Here is a tiny trained network, its code and every weight. The questions are about switching its units off for an input and a class, where a switched-off unit gives its printed mean instead of its output.

import numpy as np


def w(rows, s, z=0):
    codes = np.array(rows[::2]) - 128.0
    scale = np.full(codes.shape[1], s)
    scale[-1] = z or s
    return codes * scale


def f(y):
    return y / 2 * (1 + np.tanh(0.7978845608 * (y + 0.044715 * y**3)))


def log_softmax(a):
    a = a - a.max(-1, keepdims=True)
    return a - np.log(np.exp(a).sum(-1, keepdims=True))


def net(x, mask):
    res = np.array(x, float).reshape(1, 7) / 4 @ E
    y = f(res @ A[0][:, :-1].T + A[0][:, -1])
    res = res + np.where(mask, y, B[0][:, -1]) @ B[0][:, :-1]
    return log_softmax(res[-1] @ U[:, :-1].T + U[:, -1])


A, B = {}, {}
E = w([
[131,126,128,132,128,127,128],'x0',
[251,130,179,121,72,93,112],'x1',
[130,122,129,130,127,127,124],'x2',
[60,119,254,122,96,130,126],'x3',
[137,125,153,125,218,22,124],'x4',
[86,135,83,120,41,40,125],'x5',
[129,126,130,121,128,129,126],'x6',
],0.0044)
A[0] = w([
[130,127,129,129,128,127,128,3],'n1',
[121,104,108,134,53,215,115,86],'n2',
[169,115,42,125,150,122,135,72],'n3',
[173,141,45,148,149,122,128,65],'n4',
[131,126,129,129,129,126,129,5],'n5',
[206,118,154,137,92,103,116,84],'n6',
[65,127,245,145,92,118,127,75],'n7',
[36,136,88,140,174,144,125,68],'n8',
[127,158,101,128,67,203,118,59],'n9',
[209,121,156,135,92,104,126,77],'n10',
[89,118,71,138,54,47,140,77],'n11',
[130,135,145,134,200,45,124,72],'n12',
[129,126,142,129,201,47,113,75],'n13',
[129,128,129,128,129,126,128,5],'n14',
[132,124,138,125,150,97,128,43],'n15',
[156,126,152,132,187,183,130,62],'n16',
[164,120,49,127,149,123,127,78],'n17',
[208,117,155,132,93,104,126,78],'n18',
[157,130,153,136,196,193,140,70],'n19',
[131,124,140,124,157,90,126,48],'n20',
[152,120,140,133,155,153,118,36],'n21',
[157,133,153,138,193,190,140,79],'n22',
[97,146,113,136,83,71,130,54],'n23',
[38,106,80,127,176,145,129,70],'n24',
[171,133,44,147,150,121,121,66],'n25',
],0.011,0.0056)
B[0] = w([
[112,106,99,71,97,229,118,54],'n1',
[116,74,113,139,81,99,219,213],'n2',
[107,92,204,133,146,149,119,176],'n3',
[118,86,199,116,151,152,122,172],'n4',
[111,109,102,75,103,222,117,55],'n5',
[110,207,127,122,131,159,153,175],'n6',
[133,66,254,91,154,165,112,251],'n7',
[145,226,136,107,127,162,165,190],'n8',
[121,75,101,128,97,134,200,161],'n9',
[119,208,133,117,123,160,157,172],'n10',
[127,133,121,122,44,104,34,205],'n11',
[111,82,98,142,75,130,201,198],'n12',
[119,81,103,143,73,131,202,199],'n13',
[112,104,101,83,105,217,115,55],'n14',
[118,98,103,118,98,184,151,79],'n15',
[117,129,120,120,70,124,69,141],'n16',
[112,100,200,137,135,146,120,168],'n17',
[116,207,130,120,126,161,155,171],'n18',
[114,136,127,129,58,114,60,167],'n19',
[120,97,104,125,97,178,157,90],'n20',
[126,115,108,100,90,162,92,78],'n21',
[116,135,128,125,59,108,66,170],'n22',
[140,123,113,121,74,166,67,119],'n23',
[152,230,148,120,120,167,165,196],'n24',
[119,88,201,116,148,149,123,173],'n25',
],0.029,0.0023)
U = w([
[137,134,137,154,139,99,132,254],'0',
[141,135,136,147,140,98,131,245],'1',
[108,88,187,97,154,176,116,44],'2',
[133,197,113,106,125,190,156,42],'3',
[107,71,79,139,91,138,186,47],'4',
[122,124,99,108,70,124,42,45],'5',
[144,130,120,161,162,96,124,166],'6',
[145,77,1,110,231,201,83,51],'7',
],0.0082,0.0064)

Each question gives the input, the list of numbers given to net, and the class t.
The units are the neurons (one row each of A and B). Each row of codes is followed by its name. A weight is (code - 128) times the scale printed after its matrix; where a second scale follows, it is the last column's (A, B and U).
mask holds one flag per neuron, in row order. A switched-off neuron (its flag False) gives its mean, the last column of its row in B, instead of its output. The means were averaged over made-up inputs and are rounded, as every weight is.
A unit's drop is (log p(t) with every unit on - log p(t) with that unit switched off) / (log p(t) with every unit on - log p(t) with every unit switched off).
The circuit of an input: a set's keep is (log p(t) with only the set's units on - log p(t) with every unit switched off) / (log p(t) with every unit on - log p(t) with every unit switched off). Starting from the 12 units with the biggest drops (on a tie, the unit counted first), units are removed one at a time, each time the one whose removal leaves the highest keep (on an exact tie, the one counted first), for as long as the keep stays at least 0.8.
units of the circuit, in order: the units of the circuit, biggest drop first
most important unit: the unit with the biggest drop
top k neurons: the k neurons with the biggest drops, biggest first
drop of u: that unit's drop, to one decimal
input [-4,-5,3,-3,6,-7,5], class 5: units of the circuit, in order : (n19 n22)
input [-3,4,7,3,-8,2,-1], class 4: most important unit : n2
input [-3,-8,-7,-2,7,1,2], class 3: units of the circuit, in order : (n24 n8)
input [5,-8,-5,-3,-8,4,-2], class 3: top 2 neurons : (n24 n8)
input [8,5,-2,-7,-7,8,0], class 5: top 3 neurons : (n11 n23 n7)
input [-2,6,-3,1,7,1,-5], class 4: units of the circuit, in order : (n12 n13)
input [1,-5,2,-5,6,0,-2], class 4: top 3 neurons : (n13 n12 n7)
input [-3,4,7,-6,-8,-8,2], class 4: top 2 neurons : (n2 n9)
input [-4,-7,-4,1,-5,-8,-3], class 5: top 3 neurons : (n19 n22 n16)
input [1,-1,3,5,-6,-1,0], class 4: top 2 neurons : (n2 n9)
input [-2,-4,4,6,4,2,2], class 2: top 2 neurons : (n7 n2)
input [-2,4,1,2,-3,6,-3], class 5: top 2 neurons : (n11 n23)
input [5,-6,1,-3,-4,0,5], class 3: top 3 neurons : (n24 n8 n7)
input [7,3,-6,2,-3,7,0], class 5: most important unit : n11
input [-6,1,6,8,1,-8,6], class 2: top 2 neurons : (n7 n11)
input [-4,2,-4,3,8,-1,-4], class 4: drop of n13 : 0.2
input [-1,8,2,-7,4,-4,3], class 3: drop of n6 : 0.5
input [3,-4,-5,6,0,2,-5], class 2: drop of n25 : -0.3
input [4,-1,-4,-8,1,3,-3], class 2: drop of n16 : 0.0
input [-1,-2,-5,-5,-8,-4,-1], class 4: most important unit : n2
